Here is a tiny trained network, its code and every weight. The questions are about switching its units off for an input and a target symbol, where a switched-off unit gives its printed mean instead of its output.

import numpy as np


def w(rows, s, z=0):
    codes = np.array(rows[::2]) - 128.0
    scale = np.full(codes.shape[1], s)
    scale[-1] = z or s
    return codes * scale


def norm(h):
    return h / np.sqrt((h * h).mean(-1, keepdims=True) + 1e-5)


def f(y):
    return y / 2 * (1 + np.tanh(0.7978845608 * (y + 0.044715 * y**3)))


def softmax(a):
    e = np.exp(a - a.max(-1, keepdims=True))
    return e / e.sum(-1, keepdims=True)


def log_softmax(a):
    a = a - a.max(-1, keepdims=True)
    return a - np.log(np.exp(a).sum(-1, keepdims=True))


def net(x, mask):
    ids = ['ΓΔΦαβεζηλπσψω'.index(c) for c in x.split()]
    T = len(ids)
    res = E[ids] + P[:T]
    u = 0
    for l in range(3):
        q, k, v = (norm(res) @ M[l].T for M in (Q, K, V))
        z = softmax(np.where(np.tri(T) > 0, q @ k.T / 3**0.5, -1e9)) @ v
        res = res + np.where(mask[u], z, O[l][:, -1]) @ O[l][:, :-1]
        u += 1
        y = f(norm(res) @ A[l][:, :-1].T + A[l][:, -1])
        res = res + np.where(mask[u : u + 8], y, B[l][:, -1]) @ B[l][:, :-1]
        u += 8
    return log_softmax(norm(res)[-1] @ U[:, :-1].T + U[:, -1])


Q, K, V, O, A, B = {}, {}, {}, {}, {}, {}
E = w([
[128,152,51,141,102,139],'Γ',
[85,120,58,123,84,213],'Δ',
[135,104,200,133,114,226],'Φ',
[154,18,148,69,63,224],'α',
[157,165,185,225,158,183],'β',
[86,127,87,178,187,215],'ε',
[212,208,140,65,73,169],'ζ',
[41,64,146,118,213,208],'η',
[149,95,164,218,141,100],'λ',
[113,154,111,182,222,111],'π',
[145,42,160,99,144,109],'σ',
[140,90,249,171,166,131],'ψ',
[199,30,72,195,129,163],'ω',
],0.022)
P = w([
[52,127,222,187,2,193],'0',
[102,118,192,120,76,184],'1',
[148,120,171,74,148,172],'2',
[151,112,156,62,183,146],'3',
[130,110,140,77,187,104],'4',
[78,86,130,111,155,51],'5',
[34,64,147,149,120,51],'6',
[10,62,145,174,105,82],'7',
],0.007)
Q[0] = w([
[2,91,132,132,160,108],'0.h1',
[235,119,114,95,177,101],'0.h1',
[114,222,196,104,7,89],'0.h1',
],0.0084)
K[0] = w([
[98,74,107,117,126,1],'0.h1',
[174,83,88,95,118,150],'0.h1',
[64,233,200,119,42,197],'0.h1',
],0.0085)
V[0] = w([
[67,114,179,25,79,108],'0.h1',
[200,62,120,88,102,255],'0.h1',
[64,67,106,149,120,11],'0.h1',
],0.0079)
O[0] = w([
[153,172,134,11,119,180,29],'0.h1',
[81,2,125,174,78,109,254],'0.h1',
[213,55,63,68,225,112,103],'0.h1',
],0.0074,0.0033)
A[0] = w([
[182,148,195,135,110,28,103],'0.n1',
[138,123,43,179,71,100,194],'0.n2',
[118,165,113,75,70,123,39],'0.n3',
[52,188,92,158,69,136,98],'0.n4',
[116,40,8,112,180,130,254],'0.n5',
[138,185,101,50,148,49,101],'0.n6',
[225,128,189,182,173,254,100],'0.n7',
[167,147,94,111,200,87,107],'0.n8',
],0.0094,0.0059)
B[0] = w([
[184,146,180,77,139,190,134],'0.n1',
[194,180,160,195,74,90,179],'0.n2',
[159,91,103,240,254,89,125],'0.n3',
[119,165,172,119,110,92,156],'0.n4',
[148,154,194,193,125,217,253],'0.n5',
[72,31,177,163,97,40,123],'0.n6',
[80,169,174,193,16,90,165],'0.n7',
[176,194,202,86,115,148,140],'0.n8',
],0.0076,0.011)
Q[1] = w([
[112,108,8,115,99,73],'1.h1',
[107,101,58,74,148,93],'1.h1',
[136,114,110,165,102,161],'1.h1',
],0.016)
K[1] = w([
[57,200,112,91,49,170],'1.h1',
[70,196,143,101,47,70],'1.h1',
[84,89,71,244,184,116],'1.h1',
],0.011)
V[1] = w([
[24,164,130,71,199,255],'1.h1',
[149,151,28,146,61,224],'1.h1',
[129,67,120,112,70,50],'1.h1',
],0.0072)
O[1] = w([
[95,230,131,83,159,213,132],'1.h1',
[105,119,92,254,74,202,38],'1.h1',
[185,48,171,54,97,176,1],'1.h1',
],0.0093,0.0027)
A[1] = w([
[69,148,219,125,114,145,159],'1.n1',
[147,182,123,119,136,143,154],'1.n2',
[119,155,198,181,148,148,121],'1.n3',
[110,89,59,139,227,156,254],'1.n4',
[119,131,57,188,135,148,195],'1.n5',
[151,119,7,115,145,198,69],'1.n6',
[142,112,56,106,64,204,156],'1.n7',
[201,153,45,212,145,140,218],'1.n8',
],0.013,0.0076)
B[1] = w([
[117,55,93,56,121,115,254],'1.n1',
[87,158,214,85,112,122,158],'1.n2',
[85,115,115,94,120,55,254],'1.n3',
[141,160,247,162,99,148,203],'1.n4',
[63,127,207,184,121,138,203],'1.n5',
[118,140,120,134,62,86,121],'1.n6',
[94,167,181,105,60,120,172],'1.n7',
[117,136,195,159,82,95,240],'1.n8',
],0.013,0.0095)
Q[2] = w([
[183,197,59,141,209,152],'2.h1',
[138,103,254,109,128,152],'2.h1',
[140,167,28,163,120,179],'2.h1',
],0.0099)
K[2] = w([
[72,111,56,157,96,169],'2.h1',
[131,124,128,45,180,9],'2.h1',
[141,159,102,150,36,95],'2.h1',
],0.011)
V[2] = w([
[179,86,102,90,147,113],'2.h1',
[56,88,31,123,103,60],'2.h1',
[83,78,39,171,249,157],'2.h1',
],0.011)
O[2] = w([
[99,134,166,92,10,89,92],'2.h1',
[61,99,107,109,134,67,84],'2.h1',
[55,45,226,148,106,110,3],'2.h1',
],0.014,0.011)
A[2] = w([
[208,97,178,70,158,168,2],'2.n1',
[209,134,114,199,95,62,48],'2.n2',
[189,96,12,6,86,193,181],'2.n3',
[118,152,59,192,181,77,38],'2.n4',
[195,60,160,2,221,86,124],'2.n5',
[108,145,73,170,4,81,226],'2.n6',
[58,150,70,165,180,127,34],'2.n7',
[149,100,185,19,143,78,144],'2.n8',
],0.0092,0.0048)
B[2] = w([
[126,169,139,156,81,80,146],'2.n1',
[123,109,220,71,175,134,172],'2.n2',
[145,110,106,158,247,117,229],'2.n3',
[101,140,98,128,146,74,135],'2.n4',
[79,183,200,132,46,121,177],'2.n5',
[158,128,70,72,122,109,254],'2.n6',
[133,129,60,110,153,134,125],'2.n7',
[107,175,150,110,36,140,179],'2.n8',
],0.014,0.0067)
U = w([
[223,201,95,216,59,79,3],'Γ',
[116,168,74,187,43,206,106],'Δ',
[89,76,97,103,165,143,195],'Φ',
[176,68,104,137,137,227,165],'α',
[103,119,63,181,114,60,140],'β',
[40,109,116,225,125,184,145],'ε',
[195,196,50,118,137,165,100],'ζ',
[48,111,188,89,188,241,105],'η',
[201,41,189,119,171,74,144],'λ',
[124,183,170,145,240,119,160],'π',
[213,141,213,48,90,202,88],'σ',
[24,109,209,54,113,66,58],'ψ',
[187,29,135,252,91,154,175],'ω',
],0.011,0.0079)

Each question gives the input, a string of symbols that net reads in full, and the target symbol t.
The units are the heads (3 rows each of Q, K, V and O) and the neurons (one row each of A and B). Each row of codes is followed by its name. A weight is (code - 128) times the scale printed after its matrix; where a second scale follows, it is the last column's (O, A, B and U).
mask holds one flag per unit, layer by layer, with each layer's heads first. A switched-off unit (its flag False) gives its mean, the last column of its rows in O or B, instead of its output. The means were averaged over made-up inputs and are rounded, as every weight is.
A unit's drop is (log p(t) with every unit on - log p(t) with that unit switched off) / (log p(t) with every unit on - log p(t) with every unit switched off).
The circuit of an input: a set's keep is (log p(t) with only the set's units on - log p(t) with every unit switched off) / (log p(t) with every unit on - log p(t) with every unit switched off). Starting from the 12 units with the biggest drops (on a tie, the unit counted first), units are removed one at a time, each time the one whose removal leaves the highest keep (on an exact tie, the one counted first), for as long as the keep stays at least 0.8.
units of the circuit, in order: the units of the circuit, biggest drop first
top k neurons: the k neurons with the biggest drops, biggest first
top k neurons in layer l: the k neurons of layer l with the biggest drops, biggest first
drop when u is switched off: that unit's drop, to one decimal
input π Φ π π Γ Φ, target π: units of the circuit, in order -> 2.n3; 1.n8; 1.n4; 0.n5
input α ω α, target ω: units of the circuit, in order -> 1.h1
input ω Δ ω ψ Γ, target ω: units of the circuit, in order -> 1.h1; 0.h1
input α ζ σ Γ, target σ: units of the circuit, in order -> 1.h1; 0.n4
input ω π ψ Γ η, target ψ: units of the circuit, in order -> 1.n1; 1.n3
input ω Φ ε π σ Δ ψ β, target ψ: top 2 neurons -> 1.n8; 1.n7
input Δ ψ Δ Δ, target ψ: top 4 neurons -> 1.n1; 1.n7; 0.n4; 1.n4
input ζ η σ Φ π Φ, target π: top 4 neurons -> 2.n3; 1.n4; 0.n8; 0.n7
input σ ε Φ ω σ ψ π, target ψ: top 2 neurons in layer 0 -> 0.n5; 0.n8
input π λ π Φ π σ β, target σ: units of the circuit, in order -> 0.h1; 1.h1; 2.n3
input η η Γ λ Γ Γ α, target α: top 2 neurons in layer 1 -> 1.n3; 1.n8
input ω π σ λ α π σ η, target σ: top 2 neurons in layer 1 -> 1.n4; 1.n5
input α Δ β, target β: top 2 neurons in layer 1 -> 1.n4; 1.n3
input Φ η α η Γ Φ, target η: top neuron in layer 1 -> 1.n1
input λ σ η η σ Φ λ, target σ: top 2 neurons in layer 1 -> 1.n5; 1.n4
input Γ Γ β α ω β, target ω: top 2 neurons in layer 0 -> 0.n8; 0.n2
input Φ ψ Φ, target ψ: top 2 neurons -> 1.n1; 0.n2
input Δ λ Γ σ β ζ, target ζ: top 2 neurons in layer 1 -> 1.n4; 1.n3
input ε ζ ψ Γ, target ψ: top 3 neurons in layer 1 -> 1.n8; 1.n1; 1.n4
input π π α σ σ, target σ: top 2 neurons in layer 0 -> 0.n7; 0.n2
input ω α Δ ε, target ε: top neuron -> 1.n5
input ω π β ω Φ Δ, target ω: top 2 neurons -> 1.n5; 0.n2
input π Φ ε ψ λ Φ, target ψ: top 2 neurons in layer 1 -> 1.n1; 1.n7
input ε π Δ σ ε, target σ: top 2 neurons in layer 0 -> 0.n7; 0.n5
input ζ λ Δ π π Γ, target π: top 2 neurons in layer 2 -> 2.n2; 2.n8
input ω Φ Φ Δ ε, target ε: drop when 2.h1 is switched off -> 0.1
